(0.748, 3.159, -1.235, -2.439, 1.853, 17.469, -10.674) result: 3.159
((-0.8, -0.1, 0.2, 0.0, 1.0, 1.7, 0.0), (0.9, -0.3, 1.0, 0.5, -1.3, -0.6, 0.3), (0.7, -0.4, 1.8, 0.6, 0.0, 0.3, -0.1)) result: -0.4
((-6.728, -14.495, -8.883, 12.430, 9.525), (18.312, 1.562, 17.746, -2.593, -7.140)) result: 1.562
(-0.9, -12.2, 12.5, 7.7, 13.3) result: -12.2
((-90.49, -110.47, -56.86, 104.87), (-53.33, 13.61, -190.94, -151.13), (46.77, 144.67, 174.45, 82.50)) result: 144.67
((0.34, 1.83, 0.07, 0.42, -1.91, -1.64, 1.55), (0.07, 2.13, -0.11, 0.73, -1.48, -1.77, 1.02), (0.57, -1.77, 0.66, -0.08, 1.81, 2.05, -0.58)) result: -1.77
(-0.2, 0.6, -1.1, 0.4, 1.5) result: 0.6
((-0.04, -0.11, 0.01, 0.04, 0.03, -0.07), (-0.19, -0.06, 0.17, -0.02, 0.00, -0.01), (-0.20, -0.08, 0.14, -0.01, 0.00, -0.01)) result: -0.08
(0.86, 1.76, 0.59, 1.84, -1.22, 0.70) result: 1.76
((-9.754, -42.115, -27.611, -45.744, -16.775), (-203.090, 111.422, 16.336, -86.404, 104.743)) result: 111.422
---
-4.73   1.69   0.31   0.61  -1.89   2.55
 0.68  -0.49   4.42   0.25   0.78  -5.75
-> 0.78

-6.87  -5.03  -2.71  -0.09  -7.38   1.83 -> -7.38

 3.54   2.05  -0.07  -1.78  -5.78   0.32  -4.22 -> 0.32

-2.16   4.50   6.12  -2.64 -> 6.12

-7.09   2.17   2.67  -3.20 -> 2.67

 2.66  -3.69   6.13   4.28   2.99  -0.63  -3.39
-1.78   0.74   0.37  -0.37   1.17   0.92   1.13
-1.01   0.47  -3.48  -0.37  -1.57   2.13  -0.38
-> 2.13
---
 0.30  -0.31   2.17   5.68   1.06 → 1.06, 0.30

-0.17  -5.10  -1.93   6.63  -0.37 → -0.37, -0.17

 5.26   7.68   6.22   1.30
 1.67  -0.11  -1.24   2.57
 2.34   3.55   2.83   3.90
→ 1.30, 2.34

-0.41   6.27   0.60  -0.27  -0.15 → -0.15, -0.41

6.09  1.02  4.19  5.70  6.40  5.77  6.53 → 6.53, 6.09

 0.20  -2.33   3.61   2.11
 0.16  -7.51   1.37  -0.70
-0.39   1.39  -0.80  -1.07
→ 2.11, -0.39
---
array([97, 41, 64, 22, 65]) gives 64
array([50, 51, 79, 21, 21]) gives 50
array([7079, 8870, 3189, 5641, 5145]) gives 5641
array([13,  2, 49, 85, 34]) gives 34
array([-11,  -4, -50,  45, -41]) gives -11
array([72, 96, 55, 10, 48]) gives 55
---
[3 2 6 7 5 8] Answer: 6
[3 3 7 4 4 4 2] Answer: 7
[4 8 5 1 7] Answer: 5
[907 140 402 222 231 309 168] Answer: 402
[ 7 10 75 88] Answer: 75
[-858  771  652    9   85   58  566] Answer: 652
[ -5 -39 -14  28  23  20] Answer: -14
[4518 2900 9283 9442 6772 7159 5615] Answer: 9283
[7 4 6 0 2 9] Answer: 6
[ 82 219 223 198  51 124 143] Answer: 223
---
array([[ 0.21,  3.18,  0.21,  2.16, -1.31,  3.19],
       [ 5.23,  0.95, -1.62,  4.83,  2.73, -6.96]]) ==> -1.31

array([ 7.78, -2.69,  3.16,  3.65,  0.98, -4.14,  0.60]) ==> 0.60

array([ 6.30,  2.46,  5.85,  4.18, -5.90, -6.65,  2.37]) ==> 2.37

array([[2.34, 0.27, 0.19, 0.13],
       [6.34, 3.67, 0.72, 0.95],
       [3.24, 1.92, 0.25, 2.05]]) ==> 0.25

array([-5.89, -4.29,  2.99,  5.22, -2.34, -3.36]) ==> -3.36

array([[ 0.07, -0.84,  3.49,  7.32,  0.10,  2.68,  1.83],
       [ 2.16,  0.58,  3.44,  2.38, -4.26,  4.37,  1.97],
       [-2.69,  1.21, -0.50, -0.49,  5.06, -4.12, -6.77]]) ==> -4.12

array([ 0.02, -6.26,  5.54, -0.80]) ==> 0.02
---
array([[21, 85, 10, 23],
       [58, 48, 43, 13]]) ⇒ 85, 58

array([43, 63,  3, 36, 78]) ⇒ 78, 63

array([[3253, 7828, 2108, 6343, 2820, 3417],
       [6673, 4030, 5419, 5820, 8106, 7258]]) ⇒ 8106, 7828

array([2567, 3083, 8512, 1406, 5715, 6471]) ⇒ 8512, 6471

array([ 55,  48,  86, 193,  27]) ⇒ 193, 86

array([[6837, 2734, 6986, 4395, 8597],
       [3827, 5834, 4003, 5134, 3984]]) ⇒ 8597, 6986

array([[24, 85, 31, 76, 88, 31, 51],
       [65, 86, 80, 91, 92, 88, 59]]) ⇒ 92, 91

array([[  57, -475,  412,  -16,  107,  240, -459],
       [ 136, -526, -179,   88, -195, -729, -336],
       [-339, -294,  131, -146,  184,  704,  146]]) ⇒ 704, 412
